Here is a tiny trained network, its code and every weight. The questions are about switching its units off for an input and a class, where a switched-off unit gives its printed mean instead of its output.

import numpy as np


def w(rows, s, z=0):
    codes = np.array(rows[::2]) - 128.0
    scale = np.full(codes.shape[1], s)
    scale[-1] = z or s
    return codes * scale


def norm(h):
    return h / np.sqrt((h * h).mean(-1, keepdims=True) + 1e-5)


def f(y):
    return y / 2 * (1 + np.tanh(0.7978845608 * (y + 0.044715 * y**3)))


def log_softmax(a):
    a = a - a.max(-1, keepdims=True)
    return a - np.log(np.exp(a).sum(-1, keepdims=True))


def net(x, mask):
    res = np.array(x, float).reshape(1, 6) / 4 @ E
    u = 0
    for l in range(4):
        y = f(norm(res) @ A[l][:, :-1].T + A[l][:, -1])
        res = res + np.where(mask[u : u + 6], y, B[l][:, -1]) @ B[l][:, :-1]
        u += 6
    return log_softmax(norm(res)[-1] @ U[:, :-1].T + U[:, -1])


A, B = {}, {}
E = w([
[107,241,177,116,47,165],'x0',
[166,120,116,125,63,37],'x1',
[130,128,133,128,125,129],'x2',
[123,128,129,127,127,131],'x3',
[128,128,129,129,127,128],'x4',
[162,145,249,3,155,104],'x5',
],0.0045)
A[0] = w([
[133,83,128,97,109,25,87],'L0N1',
[60,148,80,152,173,168,103],'L0N2',
[120,133,113,173,178,144,137],'L0N3',
[165,59,170,103,216,139,83],'L0N4',
[155,26,121,106,157,60,117],'L0N5',
[144,96,204,1,178,103,250],'L0N6',
],0.0059,0.0019)
B[0] = w([
[232,67,121,138,71,114,160],'L0N1',
[250,78,187,104,66,136,154],'L0N2',
[200,71,165,99,77,180,143],'L0N3',
[118,111,34,253,180,152,175],'L0N4',
[156,118,26,207,140,112,183],'L0N5',
[226,183,33,179,228,94,255],'L0N6',
],0.0045,0.006)
A[1] = w([
[92,168,111,90,233,138,86],'L1N1',
[83,113,80,148,50,49,69],'L1N2',
[162,122,114,121,132,131,89],'L1N3',
[168,54,125,110,139,133,87],'L1N4',
[181,2,118,168,171,123,253],'L1N5',
[116,132,167,85,131,98,12],'L1N6',
],0.0067,0.0018)
B[1] = w([
[96,253,159,229,149,146,155],'L1N1',
[64,188,159,178,101,77,157],'L1N2',
[121,179,117,117,122,130,139],'L1N3',
[61,141,117,100,176,121,147],'L1N4',
[4,92,98,23,179,152,254],'L1N5',
[132,96,131,104,186,134,113],'L1N6',
],0.0051,0.0065)
A[2] = w([
[196,179,150,165,111,133,98],'L2N1',
[141,67,78,135,124,66,101],'L2N2',
[165,144,173,90,115,70,5],'L2N3',
[58,3,69,184,171,103,70],'L2N4',
[156,139,81,231,132,140,28],'L2N5',
[160,120,171,152,15,180,143],'L2N6',
],0.0071,0.0024)
B[2] = w([
[147,93,213,137,66,152,156],'L2N1',
[63,221,175,71,80,80,176],'L2N2',
[186,73,118,117,126,173,124],'L2N3',
[154,175,252,104,41,158,253],'L2N4',
[187,171,205,1,175,139,147],'L2N5',
[171,59,6,184,184,144,163],'L2N6',
],0.0054,0.0059)
A[3] = w([
[150,111,127,109,130,114,33],'L3N1',
[210,142,157,85,114,47,41],'L3N2',
[121,125,59,148,91,58,160],'L3N3',
[99,145,149,163,63,156,54],'L3N4',
[254,151,122,170,193,84,3],'L3N5',
[162,179,157,133,108,146,142],'L3N6',
],0.0078,0.003)
B[3] = w([
[115,146,141,59,149,111,98],'L3N1',
[199,52,31,101,167,172,194],'L3N2',
[128,146,211,168,164,88,209],'L3N3',
[132,66,71,122,254,80,172],'L3N4',
[28,76,156,119,25,140,252],'L3N5',
[145,91,195,113,84,114,190],'L3N6',
],0.0057,0.0034)
U = w([
[45,54,154,66,129,215,58],'0',
[35,123,163,94,59,36,144],'1',
[103,180,84,120,247,159,222],'2',
[164,113,62,52,173,14,25],'3',
[170,88,68,199,114,219,199],'4',
[148,128,122,239,103,38,226],'5',
[167,208,234,130,131,177,2],'6',
[240,78,144,89,59,121,149],'7',
],0.015,0.00098)

Each question gives the input, the list of numbers given to net, and the class t.
The units are the neurons (one row each of A and B). Each row of codes is followed by its name. A weight is (code - 128) times the scale printed after its matrix; where a second scale follows, it is the last column's (A, B and U).
mask holds one flag per neuron, layer by layer. A switched-off neuron (its flag False) gives its mean, the last column of its row in B, instead of its output. The means were averaged over made-up inputs and are rounded, as every weight is.
A unit's drop is (log p(t) with every unit on - log p(t) with that unit switched off) / (log p(t) with every unit on - log p(t) with every unit switched off).
The circuit of an input: a set's keep is (log p(t) with only the set's units on - log p(t) with every unit switched off) / (log p(t) with every unit on - log p(t) with every unit switched off). Starting from the 12 units with the biggest drops (on a tie, the unit counted first), units are removed one at a time, each time the one whose removal leaves the highest keep (on an exact tie, the one counted first), for as long as the keep stays at least 0.8.
circuit, biggest first: the units of the circuit, biggest drop first
unit that matters most: the unit with the biggest drop
top k neurons: the k neurons with the biggest drops, biggest first
top k neurons in layer l: the k neurons of layer l with the biggest drops, biggest first
drop of u: that unit's drop, to one decimal
input [7,8,-2,2,-4,-2], class 5: top 2 neurons -> L1N5; L2N6
input [4,0,-4,-2,8,-2], class 4: circuit, biggest first -> L2N6; L0N6; L1N5
input [8,-8,-4,0,0,0], class 4: circuit, biggest first -> L1N5; L2N4; L2N2
input [5,3,-7,8,-1,5], class 7: top 2 neurons -> L1N5; L3N2
input [-8,0,-7,-3,1,-6], class 0: circuit, biggest first -> L1N5; L2N4
input [0,5,3,-1,-6,6], class 3: unit that matters most -> L2N4
input [5,6,2,0,3,7], class 7: circuit, biggest first -> L1N5; L3N2
input [-7,0,7,-3,-7,5], class 2: circuit, biggest first -> L0N4; L0N2
input [8,-8,8,2,-8,-1], class 4: top 3 neurons -> L2N6; L1N5; L0N6
input [1,1,8,-5,1,0], class 5: top 3 neurons in layer 0 -> L0N6; L0N2; L0N3
input [-2,0,-3,-5,4,-6], class 0: circuit, biggest first -> L1N5; L0N6
input [7,0,5,-2,0,0], class 4: top 4 neurons -> L2N6; L1N5; L0N6; L2N2
input [1,4,7,-2,1,6], class 7: top 3 neurons in layer 3 -> L3N5; L3N2; L3N4
input [2,1,4,-8,-7,4], class 7: top 4 neurons -> L1N5; L3N2; L3N5; L2N4
input [6,1,7,0,-6,8], class 7: top 2 neurons -> L1N5; L3N2
input [0,-8,-4,6,0,7], class 2: top 2 neurons in layer 2 -> L2N4; L2N2
input [0,1,-8,-3,7,7], class 3: top 3 neurons -> L0N6; L2N4; L3N5
input [-8,5,-3,3,7,-1], class 1: top 3 neurons -> L1N5; L0N6; L2N4
input [-5,8,-4,-4,1,-1], class 1: unit that matters most -> L0N6
input [-8,-1,-6,-3,6,0], class 0: top 2 neurons -> L2N4; L0N6
input [-2,6,0,3,2,0], class 1: top 3 neurons -> L0N6; L2N2; L1N5
input [-4,-1,7,3,-7,-1], class 0: top 3 neurons -> L1N5; L2N4; L0N6
input [-4,-1,8,-6,-7,6], class 2: top neuron -> L0N4
input [-4,1,-3,-6,-6,-1], class 1: top 2 neurons in layer 0 -> L0N5; L0N6
input [-3,-1,-1,3,8,-3], class 0: drop of L0N6 -> 0.0
input [8,5,-5,-1,3,3], class 7: drop of L1N5 -> 0.2
